Here is a tiny trained network, its code and every weight. The questions are about switching its units off for an input and a class, where a switched-off unit gives its printed mean instead of its output.

import numpy as np


def w(rows, s, z=0):
    codes = np.array(rows[::2]) - 128.0
    scale = np.full(codes.shape[1], s)
    scale[-1] = z or s
    return codes * scale


def f(y):
    return y / 2 * (1 + np.tanh(0.7978845608 * (y + 0.044715 * y**3)))


def log_softmax(a):
    a = a - a.max(-1, keepdims=True)
    return a - np.log(np.exp(a).sum(-1, keepdims=True))


def net(x, mask):
    res = np.array(x, float).reshape(1, 7) / 4 @ E
    y = f(res @ A[0][:, :-1].T + A[0][:, -1])
    res = res + np.where(mask, y, B[0][:, -1]) @ B[0][:, :-1]
    return log_softmax(res[-1] @ U[:, :-1].T + U[:, -1])


A, B = {}, {}
E = w([
[161,168,52,38],'x0',
[128,128,128,128],'x1',
[255,145,130,171],'x2',
[128,127,128,128],'x3',
[129,130,128,128],'x4',
[100,127,29,197],'x5',
[128,128,128,128],'x6',
],0.0096)
A[0] = w([
[157,131,203,164,166],'n1',
[135,117,224,205,191],'n2',
[70,105,140,185,161],'n3',
[184,130,168,112,100],'n4',
[138,148,115,151,78],'n5',
[106,136,135,150,139],'n6',
[120,127,131,136,131],'n7',
[130,125,132,132,125],'n8',
[167,133,127,94,106],'n9',
[63,145,108,168,110],'n10',
[135,132,117,112,127],'n11',
[118,122,133,139,142],'n12',
[124,115,137,137,139],'n13',
[91,86,169,63,128],'n14',
[216,108,24,241,3],'n15',
[119,146,3,24,138],'n16',
[126,127,130,122,115],'n17',
[175,124,139,98,101],'n18',
[108,107,152,93,98],'n19',
[45,120,215,16,169],'n20',
[252,114,197,103,104],'n21',
[143,118,154,138,129],'n22',
[199,151,88,30,127],'n23',
[129,127,122,123,120],'n24',
[67,112,68,132,101],'n25',
[67,116,164,209,206],'n26',
[31,113,44,148,112],'n27',
[146,151,106,160,65],'n28',
[143,115,207,183,179],'n29',
[143,116,149,144,105],'n30',
[128,120,137,135,127],'n31',
],0.015,0.0056)
B[0] = w([
[92,197,154,141,192],'n1',
[37,188,129,147,236],'n2',
[139,65,187,135,199],'n3',
[154,134,142,164,160],'n4',
[125,124,123,114,131],'n5',
[117,106,135,133,144],'n6',
[120,120,129,131,132],'n7',
[127,131,130,127,128],'n8',
[170,116,129,130,146],'n9',
[140,90,157,157,175],'n10',
[142,139,124,127,132],'n11',
[116,117,130,132,137],'n12',
[113,122,128,132,136],'n13',
[117,130,112,71,182],'n14',
[75,120,94,1,230],'n15',
[118,205,13,194,238],'n16',
[129,129,125,126,126],'n17',
[168,113,130,144,148],'n18',
[121,125,120,104,147],'n19',
[99,133,98,21,246],'n20',
[176,131,162,212,210],'n21',
[123,154,141,129,142],'n22',
[241,97,134,124,202],'n23',
[130,131,124,129,127],'n24',
[123,137,121,186,180],'n25',
[119,44,191,130,229],'n26',
[122,125,128,220,219],'n27',
[124,126,121,105,139],'n28',
[63,182,138,143,211],'n29',
[115,148,129,129,137],'n30',
[121,129,130,129,131],'n31',
],0.055,0.013)
U = w([
[22,103,175,11,254],'0',
[87,204,133,253,201],'1',
[164,125,15,12,94],'2',
[231,107,176,199,26],'3',
[104,31,199,224,15],'4',
],0.0048,0.0019)

Each question gives the input, the list of numbers given to net, and the class t.
The units are the neurons (one row each of A and B). Each row of codes is followed by its name. A weight is (code - 128) times the scale printed after its matrix; where a second scale follows, it is the last column's (A, B and U).
mask holds one flag per neuron, in row order. A switched-off neuron (its flag False) gives its mean, the last column of its row in B, instead of its output. The means were averaged over made-up inputs and are rounded, as every weight is.
A unit's drop is (log p(t) with every unit on - log p(t) with that unit switched off) / (log p(t) with every unit on - log p(t) with every unit switched off).
The circuit of an input: a set's keep is (log p(t) with only the set's units on - log p(t) with every unit switched off) / (log p(t) with every unit on - log p(t) with every unit switched off). Starting from the 12 units with the biggest drops (on a tie, the unit counted first), units are removed one at a time, each time the one whose removal leaves the highest keep (on an exact tie, the one counted first), for as long as the keep stays at least 0.8.
circuit, biggest first: the units of the circuit, biggest drop first
k most important neurons: the k neurons with the biggest drops, biggest first
drop when u is switched off: that unit's drop, to one decimal
input [-6,-4,8,8,-5,3,-3], class 0: circuit, biggest first	[n15]
input [-5,5,-4,4,-2,0,-5], class 0: 2 most important neurons	[n21 n20]
input [7,3,7,-6,5,1,5], class 2: 3 most important neurons	[n15 n27 n16]
input [4,-6,1,8,-8,-8,-1], class 3: 2 most important neurons	[n21 n15]
input [-5,2,1,-3,-5,8,5], class 0: 2 most important neurons	[n15 n21]
input [-8,5,0,6,6,-7,-1], class 0: 2 most important neurons	[n20 n16]
input [7,-4,-2,6,6,0,-6], class 2: 2 most important neurons	[n23 n21]
input [1,0,7,2,3,-2,8], class 3: 2 most important neurons	[n16 n23]
input [0,8,-8,-2,8,6,-5], class 4: 4 most important neurons	[n3 n26 n10 n2]
input [0,-6,-3,3,-7,5,6], class 4: drop when n2 is switched off	0.2
input [-4,8,2,6,-6,8,2], class 0: drop when n15 is switched off	3.4
input [3,7,3,-5,-8,0,8], class 3: drop when n20 is switched off	0.6
